Each row has two labels, one from each of two sets.
-0.47  -0.85  +0.97  +0.12  +0.76  -0.90  -4.67  -0.78  -2.10  +0.48  -1.92  -1.06  +1.44  +0.82  -0.24  +0.34  +1.06  -0.40  +0.40  -1.21  +0.01  +0.80  -5.87  -1.42  -0.52  -0.47  -1.24  +0.36  -0.82  -1.00  -2.61  +0.54  -1.01  +1.02  +1.94  -0.87  -0.48  +1.19  +0.67  +1.59  -0.41  +0.58  -0.69  -0.04  -0.10  -1.66  +0.49  +1.66  +0.79  -1.55  +1.47  -1.11  +0.26
NB, Z
-0.74  -1.18  -1.42  -0.04  -0.12  +0.64  -1.72  -0.42  +3.43  -1.17  -0.06  +1.50  -1.15  -1.69  +1.11  -0.22  -0.73  -0.49  -1.98  -0.56  +1.07  +1.48  +1.08  -1.97  -1.54  -1.42  -0.82  -0.39  +1.06  +1.20  +0.19  +1.36  +0.59  +1.46  -0.53  -1.41  -1.14  +0.64  +0.09  -0.53  +0.92  -1.20  +0.01  -0.43  +0.62  +2.12  -1.55  +0.45  -0.38  +0.51  +1.70  +1.47  +0.51
FJ, F
-1.76  -0.26  -0.78  +0.53  +0.76  -0.74  -1.67  -8.86  +1.76  +0.58  -0.88  -2.29  +0.37  -0.81  +0.08  -1.93  -0.67  -0.16  +0.61  -1.59  -0.19  +2.82  +0.18  -1.72  -0.92  -1.05  +0.69  +0.21  -1.51  -0.55  -1.74  -0.70  +0.19  +0.69  +2.21  -1.28  -1.22  +2.29  +0.80  +1.10  -1.05  +0.10  -1.10  -0.44  +0.42  -1.01  -0.18  -2.26  +1.37  -0.13  +0.65  +2.54  +1.95
NB, F
+0.67  +1.57  +1.02  -0.78  -0.28  +0.01  +2.25  -0.17  -3.96  -0.10  -1.09  -0.33  +1.30  +3.21  -2.03  +2.16  +2.17  +0.55  +2.59  +1.14  -1.23  -2.04  -1.54  +1.47  -0.77  +0.40  -0.02  -0.79  -1.73  -2.60  +1.34  +1.99  -1.04  -1.55  -0.36  +2.36  +1.46  -2.84  -0.44  +2.15  -0.61  -0.48  -1.40  +1.86  -1.03  -4.14  +0.25  +2.12  -1.17  +1.50  -1.17  -1.90  +0.59
RL, Z
+0.96  +1.56  +0.81  +0.27  -0.76  +1.55  +2.03  -0.68  -4.13  -0.36  -0.76  -0.04  +1.29  +1.18  -0.96  +2.58  +2.00  +1.16  +2.31  +1.50  -0.43  -1.15  -5.45  +2.00  +0.39  +0.67  -1.48  -0.12  -1.07  -2.66  +0.14  +1.73  -0.24  -2.71  -1.88  +1.32  +2.31  -2.06  -1.28  +1.32  -0.58  +0.08  +0.57  +0.30  -0.46  -3.65  +5.65  +3.04  +1.65  -3.59  -0.22  -1.54  +1.33
RL, Z
+0.16  -3.15  +2.23  -3.96  +1.01  -6.75  -0.96  -3.10  -1.60  -0.90  -1.84  +1.10  +2.04  +5.03  +0.44  +2.89  +1.31  -1.93  -0.09  -0.41  -0.39  +1.18  -5.49  -0.93  +0.81  +0.15  -2.88  +1.38  -0.29  +1.62  -2.45  +1.36  -2.85  -1.17  +0.27  +0.02  -0.73  -0.20  +1.42  +0.77  -1.70  +1.43  -0.80  +2.40  -2.74  -0.84  +0.90  +6.68  +1.16  -4.42  +3.25  -4.00  -1.61
NB, Z
-1.40  -0.50  +0.15  -1.63  +0.02  -1.69  -2.68  -0.35  +1.70  +0.83  -1.93  -2.50  +0.04  +2.28  +0.75  -2.85  +0.46  -0.61  -0.99  -2.99  +0.74  +2.23  -2.42  -2.57  -0.38  +0.66  -1.31  +0.09  -1.13  -0.80  -3.15  -2.06  -0.14  +0.50  +2.45  -3.23  -0.65  +4.25  +1.44  +0.21  +0.55  +0.93  -1.48  -0.07  -0.41  -2.61  -1.30  -0.58  +5.48  -1.98  +1.80  -0.08  -0.16
NB, F
+0.25  -0.35  +3.11  -1.61  -0.05  +0.16  -0.04  +1.15  -0.27  +0.99  -1.43  +0.57  +1.00  +2.75  -0.75  +0.22  +1.16  -1.30  +3.93  -0.87  +0.87  +1.56  -2.77  -0.70  +2.23  +0.35  -1.68  +1.08  -1.98  -1.32  -1.25  +0.05  -1.54  -0.24  +1.02  -0.67  -1.13  +0.88  -0.07  +1.43  -0.32  +0.13  -0.79  -0.09  -0.24  -3.28  +0.72  +2.69  +1.66  -2.08  +1.96  -2.08  +0.97
NB, Z
-2.73  -0.73  +1.95  +4.84  -0.25  -2.33  -1.15  -1.27  -1.78  -0.18  -2.45  -4.31  +1.06  -0.58  +0.48  -1.90  +0.58  +1.08  -0.40  -2.49  +0.22  +1.13  -0.03  -1.39  -0.73  -0.22  -4.03  +0.24  -0.92  -2.63  -3.69  +0.11  +0.66  -0.34  +2.53  -1.62  +0.35  +3.91  +0.61  +1.83  -1.44  +0.15  -0.92  -1.75  -0.70  -3.59  +1.38  -0.08  +2.16  -4.02  +4.28  +0.74  +1.39
NB, B
-0.44  +1.67  -0.22  +1.05  -0.06  +0.10  +1.16  +0.16  -6.40  +1.78  -2.40  -1.12  +6.88  -0.93  -2.46  +3.20  +1.09  +1.06  +1.25  +0.42  -0.50  -2.97  +2.51  +2.01  -3.25  +3.14  +0.79  -1.36  -1.61  -4.22  +0.14  +2.88  +0.32  +0.23  -1.01  -0.05  +1.69  -3.88  +0.49  +2.92  -3.01  -1.29  -0.85  +0.28  +0.56  -8.59  +3.02  -0.99  -0.60  +3.25  +0.56  +1.52  +0.89
NB, B
-0.26  -0.45  +1.67  -4.22  -0.30  -0.64  -2.07  +0.56  +0.90  +2.30  -0.35  +0.55  -0.23  +3.14  +2.82  -0.08  +0.07  -2.73  +0.34  -1.38  +0.60  +0.63  -3.75  -1.87  +4.50  -1.24  -0.72  +2.18  -0.20  +1.23  -1.51  -0.45  -4.15  -0.92  +0.35  -0.46  -2.03  +2.73  +0.02  -1.55  +1.02  +0.65  -1.37  +0.42  +0.19  +0.80  +1.99  +2.55  +1.00  -3.05  +1.73  -2.62  +3.62
NB, J
-2.33  +2.00  +2.70  +0.79  +0.65  -0.83  +2.18  -1.01  -4.66  +0.17  -2.07  -1.47  +1.60  +0.65  +0.54  +0.98  +2.06  +1.03  +1.06  -1.15  -0.86  +0.16  -1.78  +0.65  -1.19  +0.69  -2.57  +0.25  -1.77  -2.70  -2.06  -1.22  -0.25  -0.70  +1.17  -0.71  +1.12  +0.65  -0.32  +2.10  -1.22  -0.34  -0.92  +0.22  -1.44  -4.22  +2.13  +2.16  +1.25  -3.00  +1.13  -2.39  +0.83
NB, Z
+1.57  -0.95  -0.30  +0.30  -1.17  -0.49  -1.69  -1.67  +1.22  -1.12  +0.25  +0.33  +0.39  -0.92  +1.48  +2.54  +0.61  +1.17  -1.18  -0.20  +0.33  -1.01  -0.50  -0.81  -2.41  -1.25  -0.15  -0.37  +2.33  +2.81  -1.94  +0.99  -0.87  +1.41  +0.24  -0.91  +2.22  +0.11  +0.54  -0.17  -1.14  +1.45  +1.04  +0.50  -0.04  +0.50  +1.36  +4.25  -0.38  -1.53  +0.89  +1.06  -0.94
FJ, Z
+0.39  +0.06  +0.47  -3.40  -0.13  +1.09  +1.66  +2.10  +0.10  +0.45  +1.62  +6.07  -0.27  +3.77  +1.67  +0.28  -0.45  -1.46  +2.58  -0.47  +1.54  -0.01  -3.90  -0.79  +3.03  +0.51  +1.15  +0.34  -0.04  +1.89  +0.89  +0.47  -2.01  -0.89  -0.36  +0.65  -3.65  +0.06  -0.15  -1.87  +1.27  -0.50  +0.03  +1.39  +0.53  +1.26  -1.61  +0.21  +1.35  -1.22  -1.37  -3.33  -1.01
RL, J
+0.50  +0.36  +0.83  -0.09  -0.64  +1.78  +5.66  +0.17  -2.04  -0.24  +1.85  +2.25  +0.88  +2.38  -1.23  +1.91  -0.98  +0.77  +0.81  +2.95  -0.29  -0.72  +1.03  +1.95  +3.07  +0.50  -0.50  +1.18  -0.79  -0.46  +1.24  +0.90  -0.54  -3.08  +0.92  +1.85  +0.60  -1.95  +0.28  -1.28  +1.02  +1.05  +0.28  +1.50  -1.23  +0.77  +0.44  +0.46  -0.02  +0.49  -0.36  -1.66  +0.17
ZP, Z
-0.36  -2.00  +1.51  +2.83  -2.76  +0.63  +0.49  -1.50  -2.72  +1.83  -0.90  -0.06  +0.70  +0.68  -1.55  -0.49  -0.13  +1.19  +0.61  +1.66  -1.35  +0.06  +1.56  +2.85  +0.07  -3.17  -2.77  +0.36  -0.93  -1.00  -0.36  +0.62  +0.54  -0.89  +0.03  +0.93  +0.82  -0.32  +1.45  +0.14  -0.82  -0.19  +0.75  -0.60  -1.01  +1.23  -2.23  +0.57  +1.44  -2.39  +0.37  -0.46  -0.68
ZP, B
-1.29  +0.01  -0.23  -1.15  +1.13  +0.81  +0.69  +1.30  +2.35  +0.69  +0.34  +0.85  -1.78  +1.22  -0.19  -0.56  +0.82  -0.28  +1.49  +0.24  +1.15  -0.23  -1.47  -0.53  +3.59  +0.48  +1.14  +0.20  -0.86  -0.39  +0.42  +0.16  -1.07  +0.33  -0.71  +0.05  -1.44  +0.62  +0.51  +0.04  +1.02  +0.12  -0.11  +0.63  +0.91  +0.12  -0.45  -0.93  -0.97  +0.07  -0.99  -0.59  +0.21
RL, D
-0.18  +0.17  +2.29  -0.31  +0.44  -0.85  +0.80  -0.79  -3.68  +1.81  -2.17  -0.96  +1.30  +1.87  -1.95  +1.96  +0.73  -0.49  +1.52  -0.64  -0.40  -0.62  -2.60  +0.76  -0.52  +0.15  -4.93  +0.70  -1.29  -2.41  -1.63  +2.09  -1.01  -0.86  +1.18  -0.80  +0.00  +0.51  -0.25  +1.64  -1.33  +2.14  -0.97  +0.85  -0.12  -4.79  +2.83  +3.30  +0.12  -2.63  +2.83  -3.94  +0.31
NB, Z
+2.38  -1.82  -0.34  -3.33  +0.34  +0.66  -0.90  -0.29  +0.49  -0.56  +2.21  +4.62  -1.04  +1.90  +0.52  +2.14  -2.27  -3.36  -0.58  +0.43  +0.65  -0.36  -3.59  -2.42  +1.59  -1.99  +0.96  +0.42  +2.79  +5.46  -0.03  +0.14  -1.93  +1.08  -0.27  +0.83  -3.58  +0.68  +0.43  -2.01  +1.46  +0.67  +0.47  +2.40  +1.07  +2.69  -0.65  +3.03  -1.52  +0.69  -2.68  -0.99  -0.98
FJ, J
-0.43  -0.67  -1.56  +1.72  -1.22  -0.77  -2.14  +2.09  +1.77  -0.25  +0.21  -0.59  -1.08  -1.02  +1.32  -1.50  -1.87  -1.24  -2.49  -1.08  -1.04  +2.62  +0.75  -2.20  -0.52  -0.97  +0.52  -0.48  +1.91  +1.42  +0.76  -1.44  +0.80  +0.98  +0.10  -0.96  -0.86  +2.19  +0.48  -1.72  -0.15  +1.54  +0.32  -0.91  +0.37  +3.01  -1.17  -1.01  +0.59  -1.38  -0.52  +1.10  +0.11
FJ, F
+1.20  +1.92  +2.00  -2.35  +1.01  -0.81  +1.44  +0.40  -3.14  +0.99  -1.38  -0.11  +1.02  +2.32  -7.35  +3.13  +1.30  -0.12  +2.15  +0.50  +0.42  -2.55  -2.09  +1.13  +1.10  +0.63  -1.17  +0.22  -1.37  -2.56  -0.32  +1.45  -1.05  -1.70  +0.89  +0.34  -0.11  -1.23  -0.86  +2.21  -1.69  -0.04  -0.20  +0.04  -0.25  -5.51  +1.23  +1.55  +0.00  +1.09  +1.57  -1.42  -2.97
NB, Z
-2.14  -0.98  +0.71  +1.49  +0.13  -1.52  -1.80  -0.22  +0.94  +0.77  -0.89  -5.69  -0.37  -0.29  -0.42  -1.69  -1.31  +0.24  -0.16  -3.76  +0.78  +2.17  -1.02  -1.47  -0.29  -0.09  -1.25  -0.15  -0.77  -1.08  -1.21  -0.95  +0.97  +0.08  -1.01  -1.85  -3.52  +3.89  +0.57  +1.08  -0.45  +0.66  -0.83  -0.44  -0.21  -0.31  -0.39  -0.77  +2.67  -3.76  +0.24  +0.28  -0.83
NB, F
-1.80  -0.77  -1.46  -0.50  +0.40  -0.43  -2.29  -0.46  +3.83  -0.46  +0.52  -0.28  -1.06  +1.76  +1.96  -0.70  -0.95  -2.21  -2.08  -1.39  +1.41  +1.75  +0.54  -2.39  -0.27  +0.06  +0.21  -0.29  +0.69  +2.36  -0.21  -0.97  +0.02  +1.38  +0.15  -0.59  -0.57  +1.63  -0.22  -0.81  +0.50  +1.16  +0.99  -1.09  +0.10  +2.52  -2.27  -0.31  -1.94  +0.62  -0.55  +1.41  +0.34
FJ, F
-1.79  -0.74  +3.03  -0.95  -0.32  -1.68  +2.20  -1.62  -1.00  -0.40  -0.30  +0.77  +1.71  +2.30  +0.44  +2.70  +1.00  -1.98  +0.01  -1.79  -2.19  -2.87  -3.71  -0.58  -0.14  -0.44  -3.84  +0.98  +1.19  +1.73  -1.92  -0.05  -2.13  -0.69  +1.58  -2.02  +1.03  +1.60  +0.82  -0.32  -0.92  -0.23  -0.71  -0.18  -1.33  +1.36  +1.01  +6.55  +0.69  -5.15  +1.00  -3.45  -0.49
NB, Z
-0.91  +0.68  +2.14  +1.36  -0.24  -1.20  +2.67  -1.51  -3.22  +0.53  -1.23  +0.64  +2.21  +1.46  -0.30  +0.37  +0.34  +0.81  +2.41  +1.07  -1.08  +0.18  +0.25  +1.31  -0.04  -0.37  -3.49  +0.57  -2.10  -2.18  -1.66  +0.73  +0.94  -1.25  -0.41  +0.88  -0.14  +2.92  -0.15  +1.60  -1.09  -0.28  +0.09  -1.50  -1.38  -0.05  +1.17  -0.22  +2.23  -3.37  +0.82  -1.07  +0.95
ZP, Z
+0.36  +0.89  +0.77  -3.89  +0.04  +0.67  -0.11  +2.27  -0.87  +1.30  -1.24  +1.12  -0.15  +1.61  -0.55  +2.44  +1.49  -1.89  +2.80  +0.55  +1.06  -0.51  -3.65  +1.87  +1.69  +0.72  +0.53  -0.22  -0.85  -2.43  -0.36  +1.64  -1.06  -0.74  +0.15  -0.27  -1.21  -1.33  +0.98  +1.71  +0.40  -0.20  -1.09  +2.74  -0.07  -5.95  +1.35  +1.78  -0.49  +2.55  +1.92  -2.57  +1.28
NB, J
+1.81  +1.20  +2.67  -3.23  -0.05  +1.00  +3.48  +0.00  -3.56  +0.22  -0.87  +2.08  +1.56  +3.34  +0.14  +2.36  +1.20  -1.32  +2.53  +0.04  -0.16  +1.00  -3.50  +3.80  +3.05  -0.45  -0.62  +0.73  -0.94  -1.00  -0.38  +2.79  -1.06  -0.49  -0.67  +2.12  -0.70  -2.26  -1.73  +1.84  -0.75  +0.08  +1.41  +1.33  -0.83  -3.01  +1.09  +2.77  +1.29  +0.82  -0.02  -3.35  +0.05
RL, Z
+1.39  -0.07  -0.02  -1.35  +1.38  -2.38  -1.39  -0.83  -3.03  -0.69  -1.26  -0.50  +0.10  -1.15  +0.98  +2.74  -0.50  -0.32  -1.40  -5.56  -0.81  -0.96  -0.06  -0.82  -1.84  -0.69  -0.84  +1.42  +0.80  +0.24  -2.22  +1.81  -1.01  +0.58  +0.54  -0.44  +1.72  -1.46  +1.75  +2.36  -1.62  +0.21  -1.64  +1.32  -0.25  -2.69  +2.17  +6.36  -0.62  -1.12  +2.21  +0.80  -0.33
FJ, Z
-2.17  -1.03  +2.82  +0.73  +0.71  -2.02  -1.10  +1.05  +2.48  +0.21  -0.90  -2.39  +0.64  +2.83  +0.83  -1.09  -0.01  -0.20  -3.40  -3.21  +0.63  +3.46  -2.32  -2.90  +1.25  +0.02  -2.86  -0.01  -2.52  +0.58  -3.16  -2.31  -0.59  +1.73  +2.21  -2.82  -2.72  +6.92  +0.07  +0.08  +0.99  +1.60  -0.83  -1.80  -0.48  +0.13  -2.39  -0.28  +3.80  -4.60  +1.26  -1.51  +0.07
NB, F
+1.36  +3.23  +0.54  -3.60  +0.46  +2.39  -0.32  +1.38  -1.82  +1.96  +0.03  +1.69  +0.32  +1.84  +1.60  +3.30  +0.81  -1.83  +2.82  +1.10  +0.54  -2.81  -3.54  +1.35  +2.94  +1.14  +1.74  -0.09  -0.95  -1.14  +1.32  +2.71  -1.38  +0.06  -1.22  +0.76  +1.07  -2.54  -1.15  +1.71  -0.09  +1.31  -1.73  +4.02  +0.70  -5.53  +0.42  +5.37  -1.28  +2.91  +0.98  -2.57  +0.50
NB, Z
-0.43  -1.38  +2.31  -1.14  -0.22  -0.09  +1.59  -0.93  -1.11  -0.55  -0.13  -0.05  +0.96  +2.40  -0.50  +0.39  +0.47  +0.23  +1.96  -0.51  -0.49  +0.12  -3.08  +0.49  +1.08  -0.76  +1.24  +0.90  -1.27  -0.99  -0.92  -0.46  +2.29  -0.71  +0.50  +1.18  +0.17  +0.92  +0.12  -0.95  -0.47  +0.98  -0.35  +0.75  -1.57  +0.59  +0.81  +2.44  +1.74  -2.87  +2.76  -2.79  +0.46
RL, Z
+0.15  -1.05  +1.24  -2.46  -1.16  -1.18  -1.35  +0.01  -0.42  +0.95  -0.69  -0.33  -0.46  +2.87  +0.26  +1.22  +0.36  -2.49  +0.61  -2.47  +1.06  +0.51  -4.86  -2.69  +1.04  -0.03  -1.46  -0.45  -0.60  -0.74  -2.96  +0.24  -1.60  -0.54  +1.42  -0.52  -1.99  +2.33  +0.90  +0.61  -0.33  +2.14  -1.90  +2.45  +0.00  -4.69  +0.21  +4.18  +2.45  -1.68  +2.49  -2.96  +2.02
NB, J
+1.64  -0.78  -0.32  -3.03  -0.14  -0.59  -0.78  -0.33  -1.91  +1.43  -0.64  +2.19  +0.70  +3.83  +0.25  +3.13  +1.18  -3.12  +5.54  +0.26  -0.87  -1.71  -4.18  +0.62  +1.06  -0.81  -0.12  +1.02  -0.74  +0.73  -2.53  +1.04  +1.53  +1.03  -0.39  -0.16  -0.45  +0.23  +0.97  +0.70  -0.14  +0.72  -0.54  +2.71  -0.63  -3.13  +1.41  +3.11  -0.22  -1.41  +1.39  -4.91  -0.11
NB, Z
-1.12  +0.06  -0.51  +0.07  +0.13  +0.12  -0.93  +2.33  +2.72  +1.03  +0.31  -0.66  -1.63  +0.42  +6.24  -2.99  -1.15  -0.67  +0.48  -1.95  +1.97  +2.13  -0.70  -1.20  +2.60  +2.71  +1.12  +3.46  -1.71  -0.69  -0.56  -1.56  +0.67  -0.32  +0.71  -1.54  -2.57  +1.81  -0.26  +0.43  +3.83  +0.53  +1.12  -0.18  +0.50  -0.09  -3.01  -3.99  +1.20  +1.60  -1.07  -0.20  +0.53
NB, D
-1.88  +0.00  -1.41  +1.15  -0.76  -0.79  -1.54  +1.48  +2.06  +0.51  -2.10  -1.91  -0.72  -0.65  +0.59  -2.99  -0.74  -0.21  -0.32  +0.80  +1.03  +1.61  +0.38  -1.62  +0.36  +2.86  +0.99  -1.11  -0.55  -0.64  -0.41  -1.53  +0.86  +0.43  +0.52  -1.27  -1.46  +1.43  -0.32  +0.13  +0.58  +0.05  -0.54  -0.60  +0.53  -1.35  -0.58  -2.71  +0.40  +1.55  -0.91  +1.16  +0.40
NB, F
-3.80  -1.03  +1.11  +0.73  +1.27  -1.25  -0.26  +0.91  +3.41  +1.05  +0.03  -1.83  -1.05  +2.52  +0.83  -3.91  -1.03  -0.28  -0.44  -2.59  -0.44  +3.15  -1.73  -0.53  +1.86  -0.43  -1.72  +0.34  -1.55  +0.48  -1.92  -1.30  +0.70  +0.33  +2.00  -2.14  -3.41  +5.15  +1.27  -0.98  +1.34  +1.76  +0.58  -0.91  +0.11  +3.36  -1.80  -1.26  +2.58  -3.85  +0.11  +2.51  +0.18
RL, F
+0.83  +0.01  +1.63  -2.99  +0.72  -0.88  -0.20  -0.33  -0.99  +0.58  -1.32  -0.06  +2.99  +1.49  -0.21  +6.58  +0.55  -1.53  +1.11  +0.47  +1.10  +0.45  -4.12  +0.28  +2.67  -0.52  -1.97  +1.54  -1.31  -0.60  -2.52  +0.83  +1.94  -1.32  +1.58  -1.00  -1.30  -0.18  +0.88  +1.48  -1.25  +1.19  -1.38  +0.29  -1.46  -2.18  +0.41  +1.27  +2.04  -3.49  +2.08  -1.95  +1.17
NB, Z

Each row has two labels, one from each of two sets.
-0.09  +0.72  +0.64  -2.25  +4.73  +0.47  -0.80  -0.59  +3.42  +0.58  -0.02  -0.44  +0.72  +2.39  -0.08  +3.21  +0.98  -1.37  -1.30  -1.54  -0.51  -0.09  -1.70  +1.41  -0.20  +2.50  +0.35  -0.06  +0.59  +0.63  -0.08  -0.09  -1.60  -1.49  +0.84  +1.23  -0.29  -2.40  -2.14  -1.07  +0.71  +2.79  +0.78  -0.44  +1.49  -0.78  +2.61  +1.66  -0.82  -1.03  -1.53  +2.28  +1.11
(80), GB
-0.05  -0.50  +1.12  -0.84  +0.64  +1.49  -0.14  -1.09  +4.27  +3.25  -1.69  -0.69  -0.32  +1.82  +0.01  +3.12  +1.59  -0.09  +0.78  -1.57  +0.30  -0.20  -1.05  +1.68  +0.98  +0.53  -0.64  +1.25  +0.38  -1.16  +0.00  -0.23  -2.16  -1.28  -0.35  +2.38  +0.06  +1.39  -0.81  +0.90  -0.57  +4.23  +0.23  +0.78  +0.20  +1.47  +0.64  +1.09  +0.84  -0.80  -1.16  +3.98  +0.61
(80), GB
+0.01  +0.91  +1.12  -0.32  +2.19  +0.17  -1.07  -1.08  +1.33  -1.06  +0.78  +0.63  +0.53  +1.90  +0.04  +2.32  +1.24  -0.27  -0.62  -0.78  +0.63  +0.76  -0.60  -0.31  -0.06  +1.44  -0.35  +0.89  -0.35  +1.63  +0.63  +0.61  -2.11  -0.83  +0.32  +1.13  +0.96  -4.62  -0.14  -0.81  +0.75  +1.51  +1.60  -1.40  +1.21  +0.24  +2.64  +1.06  +1.45  +0.17  -3.26  +0.87  +2.50
(77), GB
+0.74  +0.63  +0.95  +2.09  -0.97  +0.71  +0.08  -1.98  +1.47  +0.11  -1.26  -0.26  +0.97  +1.94  +0.18  +1.01  +2.61  -0.24  +0.52  -2.20  +0.68  +1.14  -1.19  -0.63  +0.81  +0.18  -0.85  +3.14  +0.36  +0.97  +0.73  -0.20  -2.09  +0.24  +0.32  +0.97  +0.66  -0.74  +0.47  +0.47  -0.23  +3.73  +1.73  +3.22  +1.71  +0.79  +1.89  +0.30  +1.27  -1.69  -3.46  +0.51  +4.29
(77), GB
-0.27  +0.27  -1.39  +0.42  +4.35  -2.06  -0.88  -0.63  +0.27  -2.30  +0.22  +1.82  +0.48  +0.77  +0.52  +0.80  +0.82  +0.03  -0.45  -0.97  -1.12  -0.07  -0.03  -0.49  +0.02  +1.19  +1.89  -3.65  -1.03  +2.83  -0.33  +0.07  -1.60  -0.71  -0.10  +1.27  +0.58  -1.95  -1.30  -1.96  +0.98  +0.02  +2.38  -0.03  +0.17  +0.00  +0.63  +1.19  -1.62  +0.74  -2.11  +0.48  +1.04
(77), FR
